What each symbol does to the states:
at | ρ δ ξ χ η
x483 | x628 x844 x736 x707 x563
x277 | x175 x218 x46 x211 x25
x175 | x968 x892 x405 x277 x211
x435 | x140 x91 x745 x354 x299
x505 | x436 x208 x770 x841 x746
x563 | x707 x530 x607 x117 x268
x955 | x607 x117 x91 x344 x958
x815 | x205 x507 x701 x213 x280
x801 | x567 x101 x379 x62 x150
x535 | x200 x705 x436 x208 x479
x534 | x702 x252 x125 x968 x175
x533 | x921 x383 x173 x260 x945
x211 | x277 x711 x152 x25 x380
x49 | x705 x921 x208 x173 x971
x405 | x204 x175 x131 x46 x152
x628 | x136 x543 x507 x483 x707
x150 | x62 x929 x913 x679 x705
x602 | x736 x707 x280 x607 x955
x968 | x534 x227 x204 x175 x277
x224 | x174 x136 x205 x507 x736
x260 | x533 x6 x971 x945 x745
x299 | x354 x174 x26 x205 x815
x571 | x101 x745 x62 x929 x960
x679 | x150 x960 x200 x705 x49
x711 | x218 x913 x211 x917 x436
x117 | x563 x323 x955 x268 x313
x26 | x360 x299 x960 x768 x701
x46 | x405 x277 x543 x152 x909
x252 | x770 x841 x534 x227 x892
x543 | x131 x46 x628 x844 x274
x227 | x252 x746 x968 x892 x218
x218 | x892 x992 x277 x711 x917
x140 | x6 x171 x945 x435 x354
x280 | x213 x602 x6 x171 x91
x866 | x960 x768 x705 x921 x533
x913 | x992 x150 x711 x200 x535
x213 | x815 x736 x383 x280 x171
x701 | x768 x815 x921 x383 x6
x268 | x117 x125 x344 x313 x131
x892 | x227 x379 x175 x218 x711
x768 | x26 x205 x866 x701 x383
x380 | x25 x436 x889 x770 x252
x971 | x173 x260 x567 x101 x571
x567 | x479 x971 x746 x801 x62
x205 | x299 x224 x768 x815 x213
x745 | x945 x435 x571 x360 x26
x436 | x917 x535 x380 x505 x841
x507 | x224 x628 x815 x736 x602
x945 | x260 x140 x101 x745 x360
x379 | x746 x801 x892 x992 x913
x136 | x958 x131 x224 x628 x483
x917 | x711 x200 x25 x436 x505
x530 | x274 x889 x563 x323 x125
x171 | x280 x607 x140 x91 x806
x125 | x323 x534 x268 x204 x405
x992 | x379 x62 x218 x913 x200
x152 | x46 x211 x844 x909 x889
x806 | x91 x344 x354 x174 x224
x736 | x507 x483 x213 x602 x607
x929 | x571 x360 x150 x960 x866
x131 | x313 x405 x136 x543 x844
x841 | x505 x479 x252 x746 x379
x274 | x844 x909 x707 x530 x323
x958 | x344 x313 x174 x136 x628
x208 | x535 x49 x505 x479 x567
x173 | x49 x533 x479 x971 x101
x844 | x543 x152 x483 x274 x530
x200 | x913 x679 x917 x535 x208
x909 | x152 x25 x274 x889 x702
x360 | x745 x354 x929 x26 x768
x91 | x171 x955 x435 x806 x174
x383 | x701 x213 x533 x6 x140
x62 | x801 x571 x992 x150 x679
x746 | x841 x567 x227 x379 x992
x479 | x208 x173 x841 x567 x801
x101 | x971 x945 x801 x571 x929
x770 | x380 x505 x702 x252 x227
x607 | x602 x563 x171 x955 x344
x6 | x383 x280 x260 x140 x435
x25 | x211 x917 x909 x380 x770
x707 | x483 x274 x602 x563 x117
x354 | x435 x806 x360 x299 x205
x921 | x866 x701 x49 x533 x260
x323 | x530 x702 x117 x125 x204
x702 | x889 x770 x323 x534 x968
x705 | x679 x866 x535 x49 x173
x313 | x268 x204 x958 x131 x543
x204 | x125 x968 x313 x405 x46
x960 | x929 x26 x679 x866 x921
x344 | x955 x268 x806 x958 x136
x889 | x909 x380 x530 x702 x534
x174 | x806 x958 x299 x224 x507

In the rows, zero is written as 25.

The rows follow the links: the fewer symbols apart two states are, the more alike their rows tend to be.

Some states and rows for them; each showing differs a little:
x435: 9 28 21 19 19 31 23 30 24 21 13 23 25 19 14 27 31 31 12 25 18 27 31 23 16 11 26 28 19 21 31 22 12 30 33 28 22 31 35 37 15 22 21 40 22 24 25 27 28 24 21 21 23 40 39 23 29 19 33 27 39
x929: 13 27 29 14 29 43 28 27 23 23 26 29 22 27 24 22 30 24 10 33 24 43 21 31 22 22 19 33 20 28 17 24 22 27 35 24 34 26 26 34 15 20 28 35 21 22 25 17 26 24 14 1 16 36 28 22 25 25 28 24 23
x26: 9 28 24 16 23 38 25 30 23 21 18 26 23 22 17 25 31 29 9 29 20 35 27 26 17 14 23 31 19 23 25 22 15 29 35 26 27 29 32 37 14 20 24 40 21 23 25 23 28 24 17 11 19 40 36 23 27 21 32 26 33
x679: 20 26 31 15 32 43 29 24 23 25 31 31 22 31 29 21 27 20 14 34 27 45 18 32 26 29 18 33 23 30 14 25 28 25 31 22 37 23 21 29 19 20 31 29 22 23 25 15 25 24 15 1 16 30 21 23 23 27 24 22 16
x628: 26 25 18 33 17 9 21 27 26 24 16 19 28 18 18 29 25 32 32 16 21 6 34 17 21 18 32 18 26 19 38 24 19 26 21 28 13 29 32 24 29 28 19 25 27 27 25 35 26 25 34 47 33 24 32 26 28 22 28 28 37
x543: 34 23 20 36 19 6 22 25 27 26 22 20 29 21 24 28 22 28 39 16 24 6 31 19 26 25 31 16 29 21 35 26 26 23 16 27 15 25 26 18 34 30 21 17 29 28 25 34 24 26 36 49 34 17 25 27 26 25 24 27 30
x277: 41 22 28 32 30 17 27 20 27 29 35 26 26 30 35 24 19 20 39 23 32 21 20 26 34 38 25 21 31 28 21 28 37 21 16 22 26 20 15 13 35 29 28 10 29 27 25 25 21 26 30 32 28 10 12 27 22 30 17 23 13
x913: 29 24 32 20 34 37 29 21 24 27 37 31 22 33 35 21 23 17 23 33 31 41 15 32 31 35 19 30 26 31 12 26 34 23 26 22 37 20 16 22 25 23 32 21 24 23 25 16 23 25 19 6 18 21 14 25 21 30 20 22 10
x701: 9 28 23 17 22 36 24 30 23 21 16 25 24 21 16 25 32 30 10 28 19 32 28 25 17 13 24 30 19 23 27 22 14 29 35 27 25 30 34 38 14 21 23 40 21 23 25 24 28 23 18 14 20 40 37 23 28 21 32 26 35
x770: 40 22 30 30 32 21 28 20 26 29 37 28 25 32 37 22 19 18 36 26 32 26 18 28 34 39 24 23 30 29 18 28 38 20 18 22 30 19 14 14 33 27 29 11 28 26 25 22 21 26 28 25 26 11 11 27 21 31 17 23 10
x534: 41 22 27 34 28 13 26 20 27 29 33 25 27 29 33 25 18 21 41 21 31 17 22 24 33 36 27 19 31 27 24 28 35 20 15 23 24 20 17 12 36 30 26 10 29 27 25 27 22 27 33 37 30 9 14 28 22 29 17 24 16
x360: 9 28 24 15 24 39 25 29 23 21 18 26 23 23 18 25 31 28 8 30 20 36 27 27 18 15 23 32 19 24 24 22 16 29 36 26 28 29 32 37 14 20 24 39 20 23 25 22 28 23 17 10 19 40 35 22 27 22 32 26 32
x280: 13 27 19 24 16 23 22 31 25 22 12 21 26 17 13 29 30 33 18 21 18 19 34 20 16 11 28 25 21 19 35 22 12 29 30 28 17 31 36 34 19 24 20 37 23 25 25 31 28 24 25 32 27 36 39 24 29 19 33 28 41
x117: 30 24 19 34 17 7 21 26 27 25 19 19 29 19 21 29 23 30 36 16 23 5 32 18 23 22 31 17 27 20 37 25 22 25 19 27 13 27 29 21 32 30 20 21 28 27 25 35 25 26 35 49 34 20 29 27 27 23 26 28 34
x344: 22 26 17 32 16 11 21 28 26 23 14 19 28 18 17 30 26 32 29 17 20 7 34 18 20 16 32 19 25 19 38 24 17 27 23 29 13 30 33 27 27 28 19 27 26 27 25 35 26 25 32 46 32 27 35 26 29 21 29 28 40

Each walk starts at a row. The symbols on each line, taken left to right, move it on to the next state.
Each answer is a row, close to the row of the state it stands for.
new walk
31 24 32 21 34 35 29 21 25 27 37 31 22 33 35 20 22 17 25 32 31 39 15 32 32 37 20 29 27 31 12 27 35 22 25 21 36 20 16 20 26 24 31 19 25 24 25 16 23 25 20 8 20 19 13 25 21 30 19 22 9
η δ χ ρ η η	17 26 30 15 31 44 29 25 23 24 29 30 21 29 27 22 28 21 12 34 26 45 19 31 25 26 18 33 21 29 15 24 25 26 33 23 36 24 23 31 17 20 29 32 21 22 25 16 26 24 14 1 16 32 24 23 24 26 25 23 19
χ ρ χ ρ η ρ	16 26 30 14 30 44 28 26 23 24 28 30 21 29 26 22 28 22 11 34 25 44 20 31 24 24 19 34 21 29 15 24 25 27 34 24 35 24 24 32 16 20 29 33 21 22 25 16 26 24 14 0 16 33 25 23 24 25 27 23 20
new walk
40 22 24 36 24 9 24 22 27 28 29 22 28 26 30 26 19 24 42 19 29 11 25 21 31 33 29 17 31 25 29 27 32 21 15 25 20 22 20 14 36 31 24 12 30 28 25 30 22 27 35 44 32 11 17 28 24 28 20 25 21
χ δ η χ ρ χ η ξ	41 22 27 34 28 14 26 20 27 29 34 25 26 29 34 24 18 20 41 22 31 18 21 25 33 37 26 20 31 27 23 28 36 21 15 23 25 20 16 12 36 30 27 10 29 27 25 26 21 26 32 36 29 10 13 28 22 30 17 24 15
δ ξ ρ ξ ρ η ξ δ	39 23 23 36 23 7 23 23 27 28 27 22 28 24 29 27 19 25 42 18 28 9 27 21 30 31 30 17 30 24 30 27 31 22 15 25 18 23 22 14 36 31 23 13 30 28 25 31 23 26 35 46 33 12 19 27 24 27 20 26 23
new walk
27 24 33 18 34 39 29 22 24 26 35 31 22 32 33 21 24 18 19 33 30 43 16 33 30 33 19 32 25 31 12 26 32 23 28 22 37 21 17 24 22 22 31 23 23 23 25 15 24 25 17 4 18 24 16 24 21 29 21 22 11
χ ρ ξ η ρ η ρ η ρ ρ	33 24 32 22 34 34 29 20 25 28 38 31 22 33 36 20 22 17 26 32 32 38 16 31 32 37 20 29 27 31 13 27 36 22 24 22 36 19 15 20 27 24 31 18 25 24 25 16 23 26 21 9 20 18 13 25 21 31 19 22 9
χ χ δ χ η δ ρ η ξ δ	11 27 27 14 27 43 26 28 23 22 23 28 22 25 21 23 31 25 8 32 23 41 23 29 20 19 20 33 20 26 20 23 19 28 35 25 32 27 28 35 14 19 27 37 20 22 25 18 27 24 15 4 17 38 31 22 26 23 30 24 26
new walk
41 22 28 33 29 15 27 20 27 29 35 25 26 29 35 24 18 20 40 23 31 19 21 25 34 38 26 21 31 28 22 28 37 20 16 23 26 20 16 13 36 29 27 10 29 27 25 25 22 27 31 34 29 9 12 27 22 30 17 24 14
χ δ χ ξ ξ δ δ ξ ξ	40 22 25 36 25 9 24 21 27 28 30 23 27 26 31 26 19 23 42 19 29 11 25 22 31 34 29 18 31 25 28 28 33 21 15 24 20 22 19 13 36 30 25 11 30 27 25 30 22 26 35 43 32 11 17 28 24 28 19 25 20
δ χ χ η δ ρ	34 23 32 23 34 32 29 20 25 28 38 31 23 33 36 21 21 17 28 31 32 36 16 31 33 38 20 28 28 31 13 27 36 22 23 21 35 19 15 18 28 25 31 16 26 24 25 17 23 26 22 13 21 17 11 25 21 31 18 22 9
new walk
18 26 31 15 31 44 28 24 23 24 30 30 22 29 28 21 27 21 13 34 27 45 18 32 25 26 19 34 22 29 15 25 26 26 33 23 37 24 22 31 17 20 29 31 22 22 25 15 26 24 15 1 16 32 23 23 23 26 25 23 18
η δ η η ρ χ ρ η χ η	8 28 22 18 20 34 23 30 24 21 15 24 24 20 15 26 32 31 11 27 19 30 30 24 16 12 25 29 19 22 29 22 13 29 34 27 23 31 34 37 15 21 22 40 21 24 25 25 28 23 20 18 22 40 38 23 29 20 33 27 37
δ ξ δ ρ ρ χ ρ	11 27 19 22 17 26 22 30 24 21 12 21 26 18 13 28 30 33 16 23 18 21 33 21 16 11 28 26 20 20 34 22 12 30 31 28 18 31 36 36 18 23 20 38 23 25 25 30 28 24 24 29 26 37 40 24 30 19 33 28 41
new walk
14 27 29 14 29 44 28 26 23 23 27 29 22 28 25 22 29 23 10 33 25 44 20 31 23 23 19 33 20 28 17 24 23 27 34 24 35 25 25 34 15 19 28 34 21 22 25 17 26 24 14 1 16 35 27 23 25 25 27 23 22
ρ χ χ χ η ρ	12 27 28 14 28 43 27 27 23 22 24 29 22 26 22 23 30 25 9 33 23 42 22 30 21 20 20 33 20 27 19 24 20 28 35 24 32 27 27 35 14 20 27 37 21 22 25 18 27 23 15 3 17 37 30 22 25 24 29 24 25
ρ χ η η δ ξ ξ	15 27 30 14 30 44 28 26 23 23 27 30 22 28 25 22 29 22 10 34 25 44 20 31 24 24 19 34 21 28 16 24 23 27 34 24 35 25 25 32 16 20 29 34 21 22 25 16 26 24 14 1 16 34 26 23 24 25 27 23 21
new walk
35 23 32 24 34 31 29 20 25 28 38 30 23 33 37 21 21 17 29 30 32 35 16 31 33 39 21 28 28 31 13 27 37 21 22 22 35 19 14 18 29 25 32 15 26 24 25 17 22 26 23 14 22 16 11 26 20 31 17 22 8
χ δ ξ η χ χ	31 24 32 20 35 36 30 21 24 27 37 31 22 33 35 21 23 17 24 32 31 40 15 32 32 36 19 30 26 31 12 27 35 23 25 21 37 20 16 21 25 23 32 20 24 23 25 16 23 26 20 7 19 20 14 25 21 30 19 21 10
δ ρ ξ η ρ η η χ χ χ	23 25 32 17 33 41 29 23 24 26 33 31 22 32 31 20 26 19 17 34 29 44 17 32 28 31 18 33 24 30 12 26 30 24 30 22 37 22 19 27 20 21 31 26 23 23 25 15 24 25 16 2 17 27 18 24 22 28 23 22 14
new walk
21 26 18 30 16 13 21 29 26 23 13 19 28 17 16 29 27 33 27 17 19 9 34 18 19 14 31 20 24 19 38 23 16 27 24 28 13 30 34 28 26 27 18 29 25 26 25 34 26 25 31 44 31 29 36 25 29 20 30 29 40
χ η ξ δ ρ ξ η	17 27 18 27 16 17 21 30 25 22 12 20 27 17 14 29 28 33 23 19 18 13 35 18 17 12 31 22 23 19 37 23 14 29 27 29 14 31 35 31 23 26 19 33 25 26 25 33 28 25 29 39 29 32 38 25 29 19 32 28 42
ξ δ ρ η χ χ χ η ρ	22 26 18 31 16 12 20 29 26 23 14 19 28 17 16 29 26 33 28 16 19 8 35 18 19 15 31 19 25 19 38 23 16 27 23 28 13 30 33 27 26 27 19 28 26 27 25 35 27 25 32 45 32 28 35 26 29 20 30 28 40
new walk
39 22 23 36 24 8 24 22 27 28 28 22 28 25 30 27 19 24 42 18 28 10 26 21 30 32 29 17 31 24 30 27 31 22 15 25 19 23 21 14 36 31 24 12 30 28 25 31 22 27 35 45 33 12 18 28 24 27 20 25 22
ξ ξ χ ρ χ ξ η δ χ η	31 24 19 35 18 7 21 26 27 25 19 19 28 20 22 29 23 30 37 16 23 5 32 18 24 23 31 16 28 20 36 25 23 24 18 27 14 27 28 20 32 30 20 20 28 28 25 35 24 25 35 50 34 20 28 27 27 23 25 27 33
ξ η ξ ξ χ ρ ρ χ	10 28 20 21 18 27 22 30 24 21 13 22 26 18 13 28 31 33 14 23 17 22 33 21 16 11 28 26 20 20 33 22 12 30 32 28 19 31 36 36 17 23 20 38 22 24 25 29 28 24 23 27 25 38 40 23 29 19 34 27 40
new walk
28 25 18 34 17 8 21 26 26 25 17 19 28 19 20 29 24 31 34 16 22 6 33 17 22 20 32 17 27 20 37 25 21 25 20 28 13 28 30 23 30 29 19 23 27 27 25 35 25 25 34 48 33 22 31 27 27 22 27 28 36
δ η η η ρ η ξ η	36 23 22 36 21 6 22 23 27 27 24 21 28 23 26 28 20 27 40 17 26 7 29 20 28 28 30 16 29 22 33 26 28 22 15 26 16 24 24 16 35 31 22 15 29 28 25 33 23 26 36 48 34 14 23 28 26 25 22 27 27
ξ η δ η δ χ ρ χ δ	38 23 31 26 34 27 28 20 25 29 38 29 24 32 37 22 20 17 32 29 33 32 16 30 34 39 22 26 29 30 15 28 38 21 20 22 33 19 14 16 31 26 30 13 27 25 25 19 22 26 25 18 23 14 11 26 21 31 17 22 9
